Here is a tiny trained network, its code and every weight. The questions are about switching its units off for an input and a class, where a switched-off unit gives its printed mean instead of its output.

import numpy as np


def w(rows, s, z=0):
    codes = np.array(rows[::2]) - 128.0
    scale = np.full(codes.shape[1], s)
    scale[-1] = z or s
    return codes * scale


def norm(h):
    return h / np.sqrt((h * h).mean(-1, keepdims=True) + 1e-5)


def f(y):
    return np.maximum(y, 0)


def log_softmax(a):
    a = a - a.max(-1, keepdims=True)
    return a - np.log(np.exp(a).sum(-1, keepdims=True))


def net(x, mask):
    res = np.array(x, float).reshape(1, 4) / 4 @ E
    u = 0
    for l in range(2):
        y = f(norm(res) @ A[l][:, :-1].T + A[l][:, -1])
        res = res + np.where(mask[u : u + 16], y, B[l][:, -1]) @ B[l][:, :-1]
        u += 16
    return log_softmax(norm(res)[-1] @ U[:, :-1].T + U[:, -1])


A, B = {}, {}
E = w([
[64,151,182,32],'x0',
[55,137,196,141],'x1',
[89,127,162,136],'x2',
[65,254,135,109],'x3',
],0.0073)
A[0] = w([
[163,62,120,126,136],'0.n1',
[139,44,153,124,134],'0.n2',
[92,212,109,130,138],'0.n3',
[112,113,139,133,3],'0.n4',
[137,141,90,180,140],'0.n5',
[159,118,144,120,192],'0.n6',
[75,112,100,156,25],'0.n7',
[123,94,138,174,237],'0.n8',
[168,177,101,91,153],'0.n9',
[135,101,86,158,144],'0.n10',
[11,97,186,151,98],'0.n11',
[192,103,173,164,35],'0.n12',
[184,86,151,102,191],'0.n13',
[66,101,164,75,96],'0.n14',
[117,123,161,85,58],'0.n15',
[91,236,155,174,151],'0.n16',
],0.011,0.0015)
B[0] = w([
[60,166,159,107,198],'0.n1',
[66,169,20,27,198],'0.n2',
[146,105,36,161,226],'0.n3',
[115,100,82,125,134],'0.n4',
[40,241,203,184,187],'0.n5',
[153,148,142,169,156],'0.n6',
[124,136,171,122,139],'0.n7',
[87,47,81,254,181],'0.n8',
[113,145,167,155,183],'0.n9',
[87,152,113,179,181],'0.n10',
[167,173,88,120,250],'0.n11',
[86,91,199,83,173],'0.n12',
[149,119,119,236,189],'0.n13',
[196,94,119,184,219],'0.n14',
[198,182,138,112,175],'0.n15',
[195,90,69,107,254],'0.n16',
],0.0048,0.0063)
A[1] = w([
[167,69,166,135,187],'1.n1',
[45,136,104,76,129],'1.n2',
[93,158,138,145,252],'1.n3',
[105,128,117,192,52],'1.n4',
[119,216,110,127,173],'1.n5',
[84,120,196,66,41],'1.n6',
[129,157,219,193,194],'1.n7',
[140,95,156,162,68],'1.n8',
[172,138,172,82,158],'1.n9',
[143,154,66,209,124],'1.n10',
[131,173,136,126,243],'1.n11',
[193,143,124,90,110],'1.n12',
[116,117,110,10,76],'1.n13',
[186,88,45,150,66],'1.n14',
[52,64,99,135,245],'1.n15',
[152,87,142,131,118],'1.n16',
],0.012,0.0019)
B[1] = w([
[62,215,70,111,148],'1.n1',
[159,135,144,153,160],'1.n2',
[157,74,108,109,170],'1.n3',
[146,141,211,169,183],'1.n4',
[110,2,112,124,218],'1.n5',
[139,131,123,136,149],'1.n6',
[225,142,111,107,161],'1.n7',
[143,210,90,155,143],'1.n8',
[126,217,212,232,158],'1.n9',
[101,179,194,55,254],'1.n10',
[126,22,111,136,178],'1.n11',
[186,113,170,106,174],'1.n12',
[117,202,165,232,182],'1.n13',
[111,96,157,106,215],'1.n14',
[163,140,112,10,186],'1.n15',
[106,136,99,140,141],'1.n16',
],0.007,0.0091)
U = w([
[246,102,207,52,255],'0',
[198,154,206,189,20],'1',
[103,81,1,62,48],'2',
],0.0087,0.00099)

Each question gives the input, the list of numbers given to net, and the class t.
The units are the neurons (one row each of A and B). Each row of codes is followed by its name. A weight is (code - 128) times the scale printed after its matrix; where a second scale follows, it is the last column's (A, B and U).
mask holds one flag per neuron, layer by layer. A switched-off neuron (its flag False) gives its mean, the last column of its row in B, instead of its output. The means were averaged over made-up inputs and are rounded, as every weight is.
A unit's drop is (log p(t) with every unit on - log p(t) with that unit switched off) / (log p(t) with every unit on - log p(t) with every unit switched off).
The circuit of an input: a set's keep is (log p(t) with only the set's units on - log p(t) with every unit switched off) / (log p(t) with every unit on - log p(t) with every unit switched off). Starting from the 12 units with the biggest drops (on a tie, the unit counted first), units are removed one at a time, each time the one whose removal leaves the highest keep (on an exact tie, the one counted first), for as long as the keep stays at least 0.8.
circuit, biggest first: the units of the circuit, biggest drop first
k most important neurons: the k neurons with the biggest drops, biggest first
top k neurons in layer l: the k neurons of layer l with the biggest drops, biggest first
input [7,-5,6,-7], class 1: circuit, biggest first	(1.n13 0.n16 0.n2)
input [4,0,0,-1], class 1: circuit, biggest first	(1.n9 0.n3 0.n8 1.n15)
input [5,5,1,-5], class 1: circuit, biggest first	(1.n13 0.n11 0.n2)
input [8,-6,7,-5], class 1: circuit, biggest first	(1.n13 1.n10)
input [1,3,-1,-3], class 2: circuit, biggest first	(0.n2)
input [-3,3,2,-5], class 2: top 2 neurons in layer 0	(0.n2 0.n8)
input [8,-8,7,2], class 1: circuit, biggest first	(1.n13 1.n10)
input [5,-3,-2,2], class 1: top 4 neurons in layer 1	(1.n13 1.n9 1.n15 1.n10)
input [-3,-3,1,5], class 2: top 4 neurons in layer 1	(1.n5 1.n9 1.n13 1.n12)
input [1,3,1,-2], class 2: top 2 neurons in layer 1	(1.n13 1.n9)
input [-6,-1,-4,-6], class 1: 4 most important neurons	(1.n4 0.n5 0.n16 0.n13)
input [3,6,2,-5], class 2: 2 most important neurons	(0.n14 0.n5)
input [7,-8,-5,3], class 1: top 4 neurons in layer 1	(1.n13 1.n9 1.n15 1.n10)
input [-4,-2,5,3], class 0: circuit, biggest first	(1.n10)
input [-2,6,4,4], class 0: 3 most important neurons	(0.n2 1.n10 0.n1)
input [8,-7,-2,-7], class 1: top 2 neurons in layer 1	(1.n13 1.n5)
input [-3,-1,5,3], class 0: 2 most important neurons	(1.n10 0.n2)
input [1,0,2,3], class 2: 2 most important neurons	(0.n3 1.n4)
input [-3,4,7,3], class 0: top 3 neurons in layer 1	(1.n10 1.n13 1.n9)
input [-4,-5,-5,8], class 2: top 2 neurons in layer 0	(0.n14 0.n5)
input [-2,4,1,-5], class 2: most important neuron	(0.n2)
input [6,-5,-4,4], class 1: top 2 neurons in layer 1	(1.n13 1.n15)
input [4,-4,4,-6], class 2: 2 most important neurons	(0.n13 1.n10)
